Below is a small trained network, with its code and all its weights. Each question gives an input and a target symbol and asks what happens when units are switched off, that is, made to give their printed mean instead of their output.

import numpy as np


def w(rows, s, z=0):
    codes = np.array(rows[::2]) - 128.0
    scale = np.full(codes.shape[1], s)
    scale[-1] = z or s
    return codes * scale


def norm(h):
    return h / np.sqrt((h * h).mean(-1, keepdims=True) + 1e-5)


def softmax(a):
    e = np.exp(a - a.max(-1, keepdims=True))
    return e / e.sum(-1, keepdims=True)


def log_softmax(a):
    a = a - a.max(-1, keepdims=True)
    return a - np.log(np.exp(a).sum(-1, keepdims=True))


def net(x, mask):
    ids = ['ΓΘΞΠΨΩαβδεμστφ'.index(c) for c in x.split()]
    T = len(ids)
    res = E[ids] + P[:T]
    u = 0
    for l in range(3):
        r = norm(res)
        for j in range(2):
            rows = slice(2 * j, 2 * j + 2)
            q, k, v = (r @ M[l][rows].T for M in (Q, K, V))
            z = softmax(np.where(np.tri(T) > 0, q @ k.T / 2**0.5, -1e9)) @ v
            o = O[l][rows]
            res = res + np.where(mask[u + j], z, o[:, -1]) @ o[:, :-1]
        u += 2
    return log_softmax(norm(res)[-1] @ U[:, :-1].T + U[:, -1])


Q, K, V, O = {}, {}, {}, {}
E = w([
[231,174,116,169,156],'Γ',
[255,101,137,122,88],'Θ',
[149,193,107,57,90],'Ξ',
[231,78,12,122,180],'Π',
[175,119,180,104,52],'Ψ',
[156,117,101,172,228],'Ω',
[108,179,113,134,177],'α',
[189,47,59,60,76],'β',
[102,149,30,42,119],'δ',
[77,57,94,88,159],'ε',
[143,143,2,122,199],'μ',
[94,122,146,62,78],'σ',
[208,54,138,151,157],'τ',
[124,121,204,127,152],'φ',
],0.00057)
P = w([
[111,132,137,151,118],'0',
[141,128,123,101,142],'1',
[129,102,114,137,91],'2',
[91,115,151,128,226],'3',
[128,162,125,144,113],'4',
[115,109,147,153,254],'5',
],0.0042)
Q[0] = w([
[122,119,111,253,67],'L0H1',
[103,61,79,25,123],'L0H1',
[114,170,195,169,123],'L0H2',
[134,114,46,89,141],'L0H2',
],0.0063)
K[0] = w([
[99,218,160,254,73],'L0H1',
[36,76,251,93,223],'L0H1',
[141,179,146,192,113],'L0H2',
[128,112,119,52,181],'L0H2',
],0.0053)
V[0] = w([
[113,20,177,118,139],'L0H1',
[135,146,63,181,35],'L0H1',
[89,144,205,146,93],'L0H2',
[92,123,179,250,105],'L0H2',
],0.0021)
O[0] = w([
[164,111,99,210,79,55],'L0H1',
[107,77,61,11,152,217],'L0H1',
[138,176,50,112,91,140],'L0H2',
[159,144,5,111,148,253],'L0H2',
],0.002,0.00046)
Q[1] = w([
[68,123,161,164,110],'L1H1',
[132,134,131,176,47],'L1H1',
[136,1,182,173,129],'L1H2',
[87,231,157,120,156],'L1H2',
],0.0059)
K[1] = w([
[134,56,78,150,36],'L1H1',
[159,175,135,137,57],'L1H1',
[32,97,32,189,85],'L1H2',
[254,37,233,91,106],'L1H2',
],0.0043)
V[1] = w([
[64,56,204,110,156],'L1H1',
[209,75,163,121,214],'L1H1',
[5,225,135,130,137],'L1H2',
[180,244,63,99,134],'L1H2',
],0.0025)
O[1] = w([
[158,248,61,127,122,64],'L1H1',
[49,254,120,126,150,151],'L1H1',
[23,210,96,170,78,114],'L1H2',
[49,158,201,107,138,248],'L1H2',
],0.0026,0.0011)
Q[2] = w([
[225,254,98,133,111],'L2H1',
[166,221,88,51,169],'L2H1',
[94,63,143,206,69],'L2H2',
[136,134,75,163,72],'L2H2',
],0.0064)
K[2] = w([
[177,146,254,96,37],'L2H1',
[191,210,253,182,144],'L2H1',
[42,48,145,130,84],'L2H2',
[115,88,52,208,59],'L2H2',
],0.0048)
V[2] = w([
[152,131,138,31,47],'L2H1',
[84,106,21,86,159],'L2H1',
[84,91,254,44,130],'L2H2',
[117,97,138,86,224],'L2H2',
],0.0033)
O[2] = w([
[45,86,109,13,233,110],'L2H1',
[214,243,93,65,136,141],'L2H1',
[150,199,207,212,232,254],'L2H2',
[194,131,252,136,83,201],'L2H2',
],0.0027,0.0028)
U = w([
[130,203,235,180,178,236],'Γ',
[175,84,159,138,202,152],'Θ',
[43,184,120,72,178,61],'Ξ',
[255,164,134,60,99,63],'Π',
[63,40,156,90,140,42],'Ψ',
[190,180,107,231,16,113],'Ω',
[19,232,98,195,63,64],'α',
[192,69,92,18,157,98],'β',
[102,188,54,59,138,122],'δ',
[144,103,34,144,86,254],'ε',
[177,243,79,91,83,130],'μ',
[36,85,74,103,139,149],'σ',
[235,10,151,177,63,90],'τ',
[31,48,137,239,71,71],'φ',
],0.0085,0.0025)

Each question gives the input, a string of symbols that net reads in full, and the target symbol t.
The units are the heads (2 rows each of Q, K, V and O). Each row of codes is followed by its name. A weight is (code - 128) times the scale printed after its matrix; where a second scale follows, it is the last column's (O and U).
mask holds one flag per head, layer by layer. A switched-off head (its flag False) gives its mean, the last column of its rows in O, instead of its output. The means were averaged over made-up inputs and are rounded, as every weight is.
A unit's drop is (log p(t) with every unit on - log p(t) with that unit switched off) / (log p(t) with every unit on - log p(t) with every unit switched off).
The circuit of an input: a set's keep is (log p(t) with only the set's units on - log p(t) with every unit switched off) / (log p(t) with every unit on - log p(t) with every unit switched off). Starting from all 6 units, units are removed one at a time, each time the one whose removal leaves the highest keep (on an exact tie, the one counted first), for as long as the keep stays at least 0.8.
circuit, biggest first: the units of the circuit, biggest drop first
unit that matters most: the unit with the biggest drop
heads that matter: for each layer, one digit per head in row order, 1 if its drop is at least 0.15 and else 0, layers parted by /
input α ε β φ Π, target ε: heads that matter : 01 / 01 / 11
input Γ Π τ Γ β, target Π: circuit, biggest first : [L1H2; L0H1; L2H2]
input σ τ φ Γ Π, target τ: heads that matter : 11 / 01 / 11
input Ω μ τ, target Ω: heads that matter : 01 / 01 / 11
input β α τ, target β: circuit, biggest first : [L0H1; L2H1]
input μ τ μ Ω Θ, target τ: circuit, biggest first : [L1H2; L2H1; L0H2; L2H2]
input α β Ψ, target α: circuit, biggest first : [L1H2; L0H2; L2H2]
input Ψ Π Ξ, target Ψ: circuit, biggest first : [L0H2; L2H1; L1H1; L0H1]
input Ξ φ φ μ Ω, target φ: circuit, biggest first : [L2H1; L0H1; L0H2; L2H2]
input Γ δ Γ, target Γ: circuit, biggest first : [L0H2; L1H2; L0H1; L2H2]
input ε α Γ τ μ, target α: heads that matter : 11 / 11 / 11
input Ψ τ ε β φ, target τ: unit that matters most : L1H2
input Γ α α Ω Θ, target α: circuit, biggest first : [L2H1; L0H2; L2H2; L1H1]
input α τ Θ, target α: circuit, biggest first : [L1H2; L0H2; L2H2]
input Π φ Ξ α Γ, target φ: circuit, biggest first : [L2H1; L0H1; L2H2]
input Π Γ Γ, target Π: heads that matter : 11 / 01 / 10
input τ α Γ σ Π, target α: heads that matter : 11 / 10 / 11
input φ φ Ω, target φ: unit that matters most : L0H2
input φ φ σ, target φ: heads that matter : 01 / 11 / 01
input Ξ β α δ Γ, target β: heads that matter : 11 / 01 / 11
